(15) [-20  21  12  27 -12  12  33  -4  67 -14  33   2  24 -10 -26  11  20  34
  13   8   2  29  -2  24  -7 -23]
(15) [  2  -8  19  19  -6  36 -31  -5  29  -7  35 -37  32  20  14  -3   3 -31
  46  41  17  15 -10   8 -21 -12]
(7) [-13 -30  -4  -7 -29 -27 -12  15 -13   9  -6  49 -43  -8 -22  12 -22  -9
  -5 -17  12  -9 -10 -21 -15  27]
(17) [-10  13 -48 -20 -47 -10 -80  58 -42 -17 -16 -15 -21   7   3  33 -29 -38
  -3   9 -12 -12  19 -21  -6  33]
(13) [ -8 -48  22  19  -2  14 -43  11  19  19  -4   6 -44 -13 -38  20 -25 -24
  31   0  50  21 -17 -14 -27   9]
(7) [ -8   2 -25   8   9  -3 -15  -4  38  -3   5  13  17   8 -11 -14  21   2
 -15 -11  21  -5   2 -11  -9  11]
(13) [-11 -22  -7 -14  28  23  36 -40 -12  29   4   4  -9   1   7 -29  -4  16
 -13 -31  18  -3 -10  -1  21 -11]
(7) [  9  -8 -16  22  -2   5 -33  12  56   1  30  -2  19  -2 -14 -21  17  -6
  -3   7  21  -5 -16  -2 -15  17]
(12) [ 23 -15  23  31 -14 -31 -18  13  37  19   9 -34 -33  -6  -6   7 -42 -15
  47  10   7   7 -11   7 -39  33]
(17) [ 36 -10  49  24   8  34 -15  33  45   7  19  -2   2 -29 -24 -32   6  18
  10  35 -18  11 -59  20   2 -35]
(15) [  8  33   7  40  37  21  43 -55  71 -40  23  23  88  36  -2 -33  80  61
 -28 -13   9 -14  11  14  -1 -40]
(15) [  8   5  34  35 -15  30  11 -10  49 -17  28  14  16  20 -15 -21   2  51
  16   2 -10  -2 -31  16 -14 -39]
(15) [  3   8  21  27 -34  25   9   3  21 -11  32 -12  -3   9  -9   4 -21  39
  25   2 -16   3 -18  23  -7 -24]
(17) [ 33  -2  12  32   9 -16 -17  13  18   6  -7 -36 -20 -14 -13  13 -16   8
  12  -6   6  -2   6  11 -12  18]
(15) [  4  16  -2   4 -11 -52  43  19   2  22  -1 -42 -40 -47  -7  40 -33   3
  15  -6 -17  24  24  26   4  35]
(12) [ -8  24 -25 -16  -9 -19 -30  19 -33 -29 -34  14   7  13   4  26  12 -14
 -21   0 -12 -12  31 -18   0  10]
(12) [-12 -13  14 -24  10  -7   2  12  20  18 -29  64 -27  -8 -21 -41  -4   8
 -15  -3 -13   2 -47 -23  -3 -16]
(13) [-55   0 -19 -35  -3   0  22  19  35  13 -10  73 -17 -30 -42 -15  15  11
 -31  -8   0  28 -29 -18  13 -16]
(7) [ -9   7 -24 -35  -4 -46  10  16 -21  13 -33  38 -29  -8   3 -15 -14  -4
 -28 -17 -25 -14  -5 -21   5  24]
(13) [ 32  28   0  -4  74 -44  33 -24  -5   6 -61 -19  11  -7  16 -13  27  10
 -31 -19 -11 -10  34  -1  13   8]
(17) [ 34 -31  61  49  11 -45  34 -31  13 -20  19  29  25 -12 -14  45  49 -17
  14  15  38   0  28  12 -31  23]
(7) [-27  27 -44 -28 -31  -1  20 -13 -69 -19   3 -15   8  22  33  30 -11   3
 -14 -20 -18 -14  46   2  23   7]
(13) [-31 -24  33  -6 -85  39 -19  47  28 -15  74  64   9 -10 -22  -5   0 -19
  29  63 -18  21 -70   4 -14 -29]
(12) [ 10  17  -1  12  -3 -12   3   4 -25 -15   2 -48  10 -11  10  51   4 -15
  12  11   2  11  46  18   4  15]
(12) [  8   3 -13 -14 -16  40  27 -21 -11   9  77 -41  55  13  58 -44   9 -13
   9  31 -22 -12 -20  27  25 -10]
(7) [-20   3  10 -11   8 -42  31   9  47  29 -32  36 -46 -22 -29 -17 -25  17
   4 -15 -11  21 -25 -10 -15   6]
(7) [ 41  38   2  14  33 -25 -12   4  -7 -20 -34 -47  27   7  22   9  19  -3
  -6  11 -21 -12  35   8   0   7]
(15) [-12 -21  -4 -28  11  -9   3   3 -21  13  -9  34  -5 -17  -1  -4  15 -31
 -17   6  11   4  -6 -16   9  10]
(15) [-24  22 -56 -44   7 -42  -7  43 -37  20 -52 -12 -47 -45 -12  32 -20 -21
 -34 -20 -12  15  32 -14  26  37]
(12) [-38  -7  13 -17 -11  18  52  -5  -3  19  30 -11  -8 -35  -6  28  -6 -12
  25  19   5  48  -1  22  18 -16]
(7) [  2  14   2   5  -7  -2  16  -4  10 -16  20   4  31   2   8   1  24   3
  -4  14  -9  -1   5  10   2  -5]
(12) [-24   2   8 -35 -37 -15  42  19  -9  21  39  -5  -5 -31  22   6 -18 -38
  29  45 -32  31 -18  17   9   8]
(15) [-10  10  -6  -2 -23  31 -40  22  -2  -8  -5 -15 -12  18  -2  -1 -28   6
  16   6 -12   2 -14  -4  -5 -18]
(17) [ 11  -2 -38 -22  43 -14 -31 -32 -92  -6 -68 -19  -7  37  34  16  -1 -22
 -32 -45  23 -39  62 -32  13  25]
(12) [ 16  30  -2   9   2 -25  61 -15  15   1  31 -35  29 -12  25  -4  12  17
   0   6 -27   1  16  33  13   9]
(7) [-38   2 -45 -16 -37  32  32 -18 -50  -3  47 -21   6  -2  13  33  -7  10
 -11 -23  10   3  31  18  35   1]
(13) [-27  17 -44 -44  22 -24 -18  16 -22  10 -61  16 -23  -5  -3  -2  -4 -16
 -32 -20  -5   2  17 -31  12  14]
(13) [ -6 -17  12 -12  18  -4   5  -8 -22  17 -27   3 -27  -7  -3   8 -14 -13
   7  -7  12  10   2  -9   1   0]
(17) [  2  -5  29  13  40  46  37 -27  47   4  20  15  37 -10 -14 -37  43  32
 -11   7  10  16 -29  16  17 -50]
(17) [-14 -55   3   3  24  28   9 -19  16  28  28  23  -4 -32 -28  -4  24 -17
 -10  -8  60  18 -16  -4  10   3]
(17) [-19  19 -17 -12 -38  -2  -7  24  16  -1  17  -2  -3   5   6  -8 -21  -2
  13  14 -26   5 -15   1  -6   2]
(17) [-20  20 -20  15  -6  15   0   4  22 -16   2  -8   4  -5 -26  26   9  29
  -9 -18  12  14  21   8   5 -10]
(17) [ -8  15 -11  15 -20  51 -38  13  45 -29  35   9  47  24  -8 -24  28  17
  -4  19  -2  -4 -24   1  -4 -32]
(12) [  2 -33 -16  -6  25 -36   2  -5 -63  26 -53  -2 -72 -32 -24  50 -29  -6
 -23 -57  38  -3  43 -15  12  41]
(7) [-10 -16  10  13 -36 -11 -20  -4 -21 -27   3  35  -5  25  -8  36  -2 -10
  12  -4  18 -12  16 -14 -26  11]
(13) [ 24  -8 -20 -14  32 -10  11 -18 -26  36   0 -57  -5  -6  40 -25 -18 -22
   0  -8   0 -12   7   6  16  28]
(13) [ -6 -53  -9  -6  18  55 -52 -31 -19   5   6  31  11  39   4 -37  12 -20
 -11 -15  52 -26 -22 -33  -4 -11]
(15) [  5  27 -15  19  18 -44  22 -28   9  -7 -11 -51  15  11  19  33   4  -7
  15 -13  13   3  60  10 -15  34]
(13) [ -2 -35  18  16 -27  29  17 -12   8  20  61 -16  -9  -9   0  -1 -22  -1
  32   7  18  10 -25  21  -2  -1]
(17) [ -5  22 -17  35 -21 -19   4 -16  39 -20  19 -20  14  26  -2  19  -3  24
  15 -19  11  -6  30   8 -26  19]
(12) [-14   5 -18   6 -17   4   4 -10  -4 -18  12  15  12  13  -6  14  12  16
 -14 -18  10  -9  17  -1   1   1]
(12) [ 14  -7  -6  13 -21  41 -51   1 -14 -22  35 -25  36  33  23  -4   7 -20
  13  23   9 -19  -2   0  -6  -5]
(17) [ 22 -13  27  -4  14  17 -18  18  -1   0   3  10  16 -15   0 -18  22 -21
  -4  36  -8   2 -29   0   6 -16]
(7) [ -9 -19  23  13   3  18 -15 -15  19 -10   0  30   8  21 -13  -3  12  -2
  13   4  25   3 -11 -12 -20 -17]
(12) [-15   2  -6   0 -16  19 -12   1  -5 -16  12   4  13  11  -2  13   8  -4
   3   6   7   3   7  -2   0  -9]
(13) [ -7  34 -23 -20 -36   3  14   4 -44 -15  12 -23  10  20  36   4 -20  12
  -1   1 -44 -15  13  12  17  -5]
(15) [ 20  -7  27  17  40 -65  36   8  65  36 -11 -11 -19 -56 -22   4   8 -21
  15  14  12  33  -2  11 -19  37]
(7) [ 26 -17  -9  17 -15 -11 -28  24  12  -2  31   3   9 -18  -8   0  15 -16
 -13  11  10 -16  -8   2  -5  30]
(15) [-14  41  -2  -2 -35  16 -16  18  -6 -16 -20 -30 -22  31   7   5 -52  34
  28  -4 -45   3  -3   6  -7 -28]
(13) [ 25   1  63  12  -3  17 -53  39  20 -25 -36  42  -3  14 -21 -20   2   6
  15  41 -31  -2 -50 -14 -25 -46]
[ 16  23 -14  13  -7 -43 -18   8  30   5 -10 -39  -7  18  18  -8 -30  -8
  25   1 -15 -10   9  -2 -31  36]  (12)
[-35  13  -8 -32 -21 -20  27  25 -28   1 -14  19 -25 -34 -13  39  -7 -11
  -6   6 -17  28  14   1  17   1]  (17)
[-27   2 -22 -30 -10  40 -47   7 -17   1   2 -25  12  28  27 -12 -16 -42
  23  26   1   9  -8 -15  -1 -11]  (12)
[ -4  -6  -9 -20   5  30 -56  18 -15   6 -38  11 -26  24  -2 -32 -29   1
  -4  -8  -8 -13 -30 -27  -1 -19]  (13)
[-31  25 -28 -30   4  46 -57  19   2 -17 -23  -4  26  29   9 -18   9 -20
  -2  23  -8  10  -7 -22   5 -32]  (15)
[ 20 -14 -13  -2   2 -10 -45  17 -23   4 -18  -4 -18   2   2  -2 -12 -19
 -10  -6   7 -21   1 -16  -5  24]  (7)
[ -1  15  17  18 -26  35  -1   7  25 -14  22  -7   5  14  -8 -10 -14  39
  18   7 -22   4 -25  17  -3 -36]  (15)
[ -5  -3 -15   9  10  35  -5 -64 -47 -50   3  37  62  70  23   3  54  19
 -35 -32  32 -45  42 -18   6 -22]  (13)
[  0 -10  12   8 -60  -1  22  24 -11   5  59 -14 -17 -28  -2  28 -28  -1
  24  19 -18  11 -13  30   4  11]  (7)
[  1  23  20   7  29   6  18 -51  24 -25  -5   2  63  55  36 -28  36   0
  16  16  -3  -8  11  -4 -19 -26]  (15)
[ -1 -32  13  11 -43  44   6  19  42  14  97  10  21 -28  -9 -28   8  -6
  15  39   3  12 -60  25   6 -10]  (7)
[  6 -36  22 -10   2   3 -13   7  -8  22  19  -6  -4 -18  11  -3  -3 -56
  26  38  15  14 -20  -2  -7  13]  (15)
[ -7 -18 -14  -4 -26   6   5  -5 -35   3  32  -9  -4  -4  10  21  -9 -15
   3  -4  13  -5  12   6   9  17]  (12)
[ 26 -14  13  38  14 -16   8 -24  25  -2  10  -3   7   6  -8   2  12  15
   1 -18  26 -14  11   6 -17  17]  (15)
[ -6  14  -4  13 -33  -6 -13   9 -19 -27 -12  11 -15  18 -13  33 -16  26
  -1 -20  -8 -12  19  -3  -9  -1]  (17)
[ 28 -11  27  17   1 -14  22  18   8   9  21  -6  -5 -44 -14  12   9   0
  -1  16  -5   9 -10  23   8   8]  (7)
[  8  -6  14  32 -16  -1  -2  -1  17  -3  27 -36  -3  -5  -5  31 -12  -4
  33   8  16  12  13  18 -17  13]  (12)
[-27  33 -25 -36  24 -25  16 -26 -32 -14 -64  30   4  37  19  -5   8   8
 -25 -29 -15 -12  33 -29   4  -7]  (7)
[  7  37  -3  14   1  23 -25  33  25 -25  -8 -22  20  -9 -18  10  17  23
  -9  15 -20  12   3  13   9 -27]  (17)
[-23   6 -44 -35 -47 -53 -27  27 -63   2 -23  -6 -43   7  21  42 -48 -46
   8  -8 -12 -10  35 -22 -11  57]  (17)
[  1  25  -7  20 -36 -23   2  18  62   2  36 -31   5   3   5  -8 -24   5
  34  18 -22   8 -12  17 -27  20]  (17)

(219) [  9  37  19   3 -12 -21 -18  -1 -28  -3 -15   9  -3 -35 -24  -4  26  21
   0 -29  23 -23  35 -25   3  -9]
(219) [  1  24  15  11  -9  -9 -28  -7   2  -8 -20  -2 -30   4 -34 -16   6   2
  -1  12  -1 -13   9  -8  -4  -5]
(222) [ 28   2   3  22  -8  -3   0  34  16 -20 -21 -23 -21  -3  24 -31  22   9
  21  29 -46  24 -14 -16   3  18]
(224) [ 24 -21  17 -14  27  -4  65  -4  37  38  14  27  29  35  46  25 -12   3
 -19  -4 -32  -2 -18  23 -23 -20]
(221) [  5  33  -2  -4   2 -50  38  15 -14  21 -32  21  35 -24  47  40  25   1
  -4 -15 -15 -15   4 -12   0  36]
(227) [  5   3 -10  20  -4  -3 -12 -13  -4 -25 -19  -9 -19   3  -1 -11  -1  -5
  -2  31 -14   0 -19 -16  12  15]
(221) [ -9   4  -5 -10 -17   9  11  31  10  -1  18 -13  12 -22  46   8  27  -6
  27   8 -23  19 -11  13   1  46]
(219) [ 21  -3   2   6  21   7 -39   8   6 -12  12 -14  12  -2 -26 -15  -4 -14
  18 -38  -4  -3  30  14 -12 -51]
(224) [ 50   9 -13   9 -18  -1  -5 -53 -17 -80  20   2  41  -9  33  32  -2 -21
  10 -28 -25 -25   4   5  24   1]
(221) [ -8  23 -31   8 -41  -4 -50 -11 -68 -41   6   3 -60  -8 -68   7  20  -2
 -37 -30  93 -11  -6 -44  38  -9]
(222) [ 30  -8  -7  22  -9 -16  14   5  -5 -24 -20 -18   7  -1  31 -20 -14  12
   9  13 -26  19 -10 -30  23   9]
(227) [ 11  -9   8  -3  21  19  12  -8  10 -15 -15   8  12 -10   3   0  18  13
  11   9 -29 -11  15  16 -16   2]
(222) [ 33 -18 -53  10 -25  11 -35  -5 -39 -97  25 -36  30 -10   9  11 -17 -31
  27 -49  10  17  13  -1  44  -4]
(219) [ 14 -36 -32  23  16   8 -10 -11 -27 -29  -3 -22  20 -12   8 -25 -31   3
   5   0   5  20  -6 -30  29 -16]
(222) [ 36  16  24   4 -15 -36  28 -41 -14 -13 -13  17  36   1  15  11 -28  20
 -10 -25  -2 -24  24 -20  16 -15]
(219) [ -7  12 -14  11 -59 -20 -29  42 -17 -36 -12 -53  -9 -12   3 -31 -21  -1
  41  -2   6  42  17 -23  39  39]
(224) [-43 -19 -10 -15   8  25 -19  43  11  -2 -33 -24 -18   6 -47 -20  -3   4
  29  14   4  23  35  32 -16  16]
(224) [ 25   9  34  13 -20 -19 -18  -3  30   1  13 -28  16  14   8 -37 -45  -2
  29  -7 -31  12  20  -1   3 -26]
(227) [-17  -4 -26   6  -7  -3 -14   3 -17 -13 -10 -11 -10   1 -10   1  -9 -12
  -2   9  16   9 -10  -9  16  16]
(221) [  1   8  -4   6 -37  32 -28 -19 -30 -30  37   5 -61 -12 -29 -11  37  12
 -25   9  49  -4 -32 -30  21   2]
(227) [ 39  -9   3   2  -1   5  19  23  10 -33 -12  -9  10   2  19  -5  14  13
  20 -12 -34  12  17   7  -2  -3]
(222) [ -7 -38 -25 -15  30  18  28  27  11  22  13   5  10  22  12  18  -3 -11
 -10 -10   4  20 -15  24 -13 -12]
(219) [ 13  -8 -18   2  22  24 -34  -9   8 -45  -2  -3  -9  19 -36  12  10 -29
   6 -12 -13 -15  12  35 -15 -26]
(227) [-43   9 -24  18   1  12 -55  -8   3  -2   1 -20 -36  -5 -16 -13   3 -38
   5  54  -4   2 -39   0   3  33]
(224) [ 19  -5 -32   1  17  21 -16 -24 -60 -48   5  22   3 -36 -28  24  41   7
 -22 -45  47 -28  13 -19  14 -24]
(221) [ 47  -4  -7  39  -1   6 -46 -25 -30 -43  22 -22  -3 -29  -4 -43  -4   5
   4 -15   7   2  -7 -51  31 -43]
(222) [-42 -30 -24 -24  -3  13  23  91 -20  33 -16 -19 -11 -17  -9 -15  15  31
  15 -14  43  54  20  -4   3  26]
(227) [ -3  -9  15  -6 -17  23  23 -30   2  10  29  18 -24   8   7  -2   5  20
 -27  27  15  -4 -33 -11   5   7]
(219) [-13 -33  -9 -27  28  44  30  -7 -28  18  28  34   7 -22 -12  20  30  29
 -28 -26  51 -10   3   4  -9 -20]
(224) [-44  24 -19  -6 -34 -20  -6  54  18  35  14 -22 -24   3  40  13  15 -38
  12  31  -8  33 -46   8   4  69]
(221) [  9  -1 -27   4 -11   1 -15  55 -10 -18  -4 -16 -39  10 -16  -1  28  -9
   0 -18  17  25  -7  -6   6  -2]
(227) [ 56 -10 -38  -1  30  -4  22   6 -29 -27  20  29  20   4  20  55  38 -18
 -32 -70  17 -15 -11  -2   2 -45]
(221) [ -3  11  18   3 -32 -18   2 -73 -10 -15   1   9  12  18 -12   4 -57   4
 -16  10  17 -24   5 -13  24   0]
(219) [-18  26  45  -6 -40 -13   6 -42 -25  36  22  18  -4 -30 -10 -19 -14  44
 -20   0  51 -19   8 -43  19   1]
(219) [  8 -19  16   9  26  29 -13 -48 -10   4  13  18 -14  -2 -42 -25 -10  24
 -26   3  26 -21   2 -17  -5 -53]
(224) [ -6   4   6  -4 -13  13 -14  -4  20 -28  -5 -13  -3   9  -8  -2  -3 -11
  24  16 -26  -1  13  29  -7  19]
(221) [-22  -9 -22  -7  -1   7  -7  19  13 -16 -35  -2 -51  56 -53  12  -7 -18
 -15  20  10   7  -5  28 -11   5]
(222) [ 17 -17 -19  -9  18 -27  52   8   2  10 -12  13  46  24  41  39 -24 -11
 -10 -26 -13   5  -1  12   1  -3]
(219) [-18  29 -28 -10 -24 -44  14  64  -6   6 -21 -18  26 -18  53  36  20 -28
  29 -14 -17  23   1   8  10  67]
(219) [-14  24  17 -14  24 -43  62  12  31  84  -7  37  29   3  70  45  18 -12
 -20  17 -35 -15 -34  11 -29  32]
(221) [-25  14   1   2 -18  -5 -18 -65 -14 -22  -6   5  11  -3 -15  11 -32 -11
  -4  22  10 -28   2   0  16  23]
(219) [ -7 -20 -21   9  -9 -17  -1  42   5  17  13 -43  30  -3  45 -23 -42 -16
  31  -2 -12  51 -10 -11  22  13]
(227) [ 37  15 -20  29 -17 -26 -14   5  -3 -42 -15 -17 -18  18  16   0   1 -23
  -1   7 -25   8 -26 -21  21   6]
(224) [ 15 -13   2   3   6  18   0 -69 -48 -30  14  22  27 -32 -18   0 -11  30
 -20 -24  41 -31  19 -28  22 -30]
(227) [-48  18  -7  10   9 -14 -41 -41  -6  16 -17  -1  -5  -3 -30   0 -28 -28
  -7  35  11 -23  -9  -1   1  16]
(224) [ -1  10 -26   6   4  -9 -14  10 -51   9   0  21 -42  -9 -40  13  34   6
 -48 -31  74  -9 -16 -42  13 -26]
(224) [-33  15  22  -1  -9  -3 -19  34  29  41 -15 -11 -51  18 -32 -29   5   2
   3  36  -1  13  -6   5 -20  11]
(222) [ 35  13 -16   9 -25  15 -22  -6 -53 -83   2  -8  11 -59   2   1  48  19
  22 -35  11 -10  29 -26  30  14]
(222) [  3  -6  12   0  13 -13  30 -38  -8  25  -4  24  22   2   9   7 -24  17
 -26   1  11 -17  -4 -17   3 -15]
(224) [  9  12 -23   5 -25 -38  30   4   9  -9 -16   3 -11  47  34  38 -16 -31
 -21  16 -15   8 -42   0  15  33]
(221) [-14   4 -11   7  -3  21 -63  -1  -6 -21  12 -16 -40   5 -60 -17   4 -20
   2  -5  28  -3   5   6  -2 -24]
(227) [-31  22   5 -12  -1 -16  18   3  -9  23 -35  23 -12  -9 -11  21  22  12
 -14  16  13 -17   5   0  -9  35]
(227) [ -9   7   9   2 -33 -12   9 -26  -6   9  10   5 -21  18   0  -2 -24   7
 -24  20  23   1 -25 -22  20  11]
(222) [ 21   3  11 -11  26  22  27  32  -5   7  -3  26  -2 -41  15   9  81  33
   0 -16 -11 -11  10   0 -25   1]
(221) [-26  -4 -18 -25  18 -16  18  69   8  34 -13 -12  45 -14  27  23   6 -15
  33 -33 -10  24  31  33 -16  22]
(221) [  0 -24 -28  12  35 -11 -29  19   1 -14 -37 -26  17  24 -36 -14 -46 -23
  17 -20  -5  14  32  14  -2 -37]
(227) [ 40  11 -10  31   7 -21 -48 -37  13 -25  34 -15  14  24  11   1 -35 -57
  -1 -17 -25 -12 -25  -1  10 -47]
(222) [  8 -14   5  -9  -4 -10  22  28  15  15   1  -8  10  28   5  -3 -27   4
   5 -20   0  22  13  10  -3 -17]
(224) [ 29   5 -37  13 -14 -24 -11  -7 -47 -46 -13   4 -14  17 -26  23  -6 -11
 -30 -43  45  -6  -1 -29  31 -25]
(222) [  0 -29 -33  10  -3  42 -41 -85 -15 -65  43  -3  -7  28 -30  12 -41 -38
 -20  11  23 -18 -31  11  24 -23]
[  5  15  21  -7 -28   0 -21  19  37   2  35 -20  -6  19   5  -8  -7 -22
  25  -9 -20  12   4  28 -10  -4]  (224)
[-28   4   4   1  32   2 -18 -15   5  44   1  17 -15   2 -26   0   2 -11
 -22  14  16 -19 -14   2 -20 -19]  (219)
[-12 -29 -25  -7  37  21  19 -11 -19  14   8  21  15 -11   6  20   9   2
 -22  -3  21  -6 -16   0  -3  -7]  (219)
[ 18   7  12   8  12  -2 -22  25  31  16  22 -15   3   2  13 -15   8 -20
  19 -10 -32   8  -2  13 -18 -25]  (222)
[ 26  -2  33   7 -14 -18  16 -42   8  18  26   4  27  12  20 -16 -52  15
 -10 -10   0  -5   0 -21  14 -34]  (224)
[ 25   7  16  11  -4  -1  -6 -76 -13 -30  11  17  20  -3  -5   4 -23   5
 -14  -4   1 -37   5 -13  13 -23]  (219)
[-22   7   0   6  38  -9 -53  74   9  39 -18 -36  15 -39 -21 -41  12 -10
  50 -24 -12  23  46   8 -25 -21]  (227)
[ 14  -5  -4   4  17  21 -14   8   3  -7  21  -1  -1 -17   7  -4  30  -5
   7  -8 -10  -1  -7   5 -10 -14]  (222)
[-17 -11  -2  -5  25  22  -5   9 -13  16   2   3   9 -38  -5 -11  23  17
   7  -1  11  -1  11  -4  -8  -1]  (224)
[ -1  -4 -54  -2   1   7 -19  37 -24 -52   0 -26  33 -35  32  27  29 -34
  39 -27 -14  17   9  17  15  39]  (224)
[ 17 -11   2  -4  10  -3 -22  56   7  14  10 -20  -5  17 -35 -22 -10  -1
  12 -56  21  25  36   8 -11 -61]  (224)
[  7 -16 -25   7  31   3  10  36  -9  -2 -29  -2  -5  -7   3  -1  26   4
   0   0  -8  13  -4  -7  -5   0]  (219)
[-21 -23 -25  -4  -3  24 -15 -22   1 -19  24 -11   2  17  -6   8 -28 -26
   1  12  10   8 -17  19  10   7]  (219)
[-31 -22 -49  -2  12  28  -1   7 -37 -21  -9   0  -8 -28   1  15  29  -3
  -6  17  25   9 -22  -8  15  40]  (222)
[ -6 -29 -14  -3   9  50 -19  29  21 -29  17 -29  -3 -10   7 -20  19  -9
  40  17 -32  27   0  32 -10  15]  (227)
[  0  -6 -15  15  29  -4 -12  28 -16  11 -28  -5 -12 -17 -15 -19  16   9
  -2   0   7   9   2 -23  -2 -13]  (219)
[-33  14  -8  -4 -43 -10 -24 -78 -13 -18  44  -6  34   2  15  25 -62 -40
  -1   7  21 -19 -17   6  34  28]  (219)
[-10  -9   7   0  30  -5  -2 -60  13  40  31  22  25  24  -1  15 -48 -25
 -30   0   9 -27 -21  10 -10 -41]  (222)
[  2  21  29   4 -27 -12   3 -34  14   0  -1   7 -14  15  -1  -5 -15   6
  -8  25 -10 -15  -8  -5   3  10]  (219)
[-25  13 -36 -13 -14   0 -10  39 -27  17  28   9 -37  -4  -7  35  44 -23
 -27 -23  56   9 -33  -6   6  15]  (224)
[ 23   1 -19   8 -19  10   3  29 -35 -56 -22 -14  -6 -41  13  -8  47  27
  21  -7  -2  14  14 -26  23  33]  (222)
[ 36  26  -5  29  12 -27 -16  16  -6  -4  -2  -9  16 -39  46  -7  35 -12
  14  -6 -37  -2 -16 -31   6   3]  (224)
[  5 -12 -26  -7 -17   7  11 -22 -11 -34  19   4   4  23   9  32 -13 -19
 -14  -9  13  -1 -18  11  17   8]  (227)
[-29  12 -29   5 -26 -43  18  40  -2  37  -8 -13 -14  16  42  16 -13 -26
 -12  23   8  33 -50 -21  21  51]  (224)
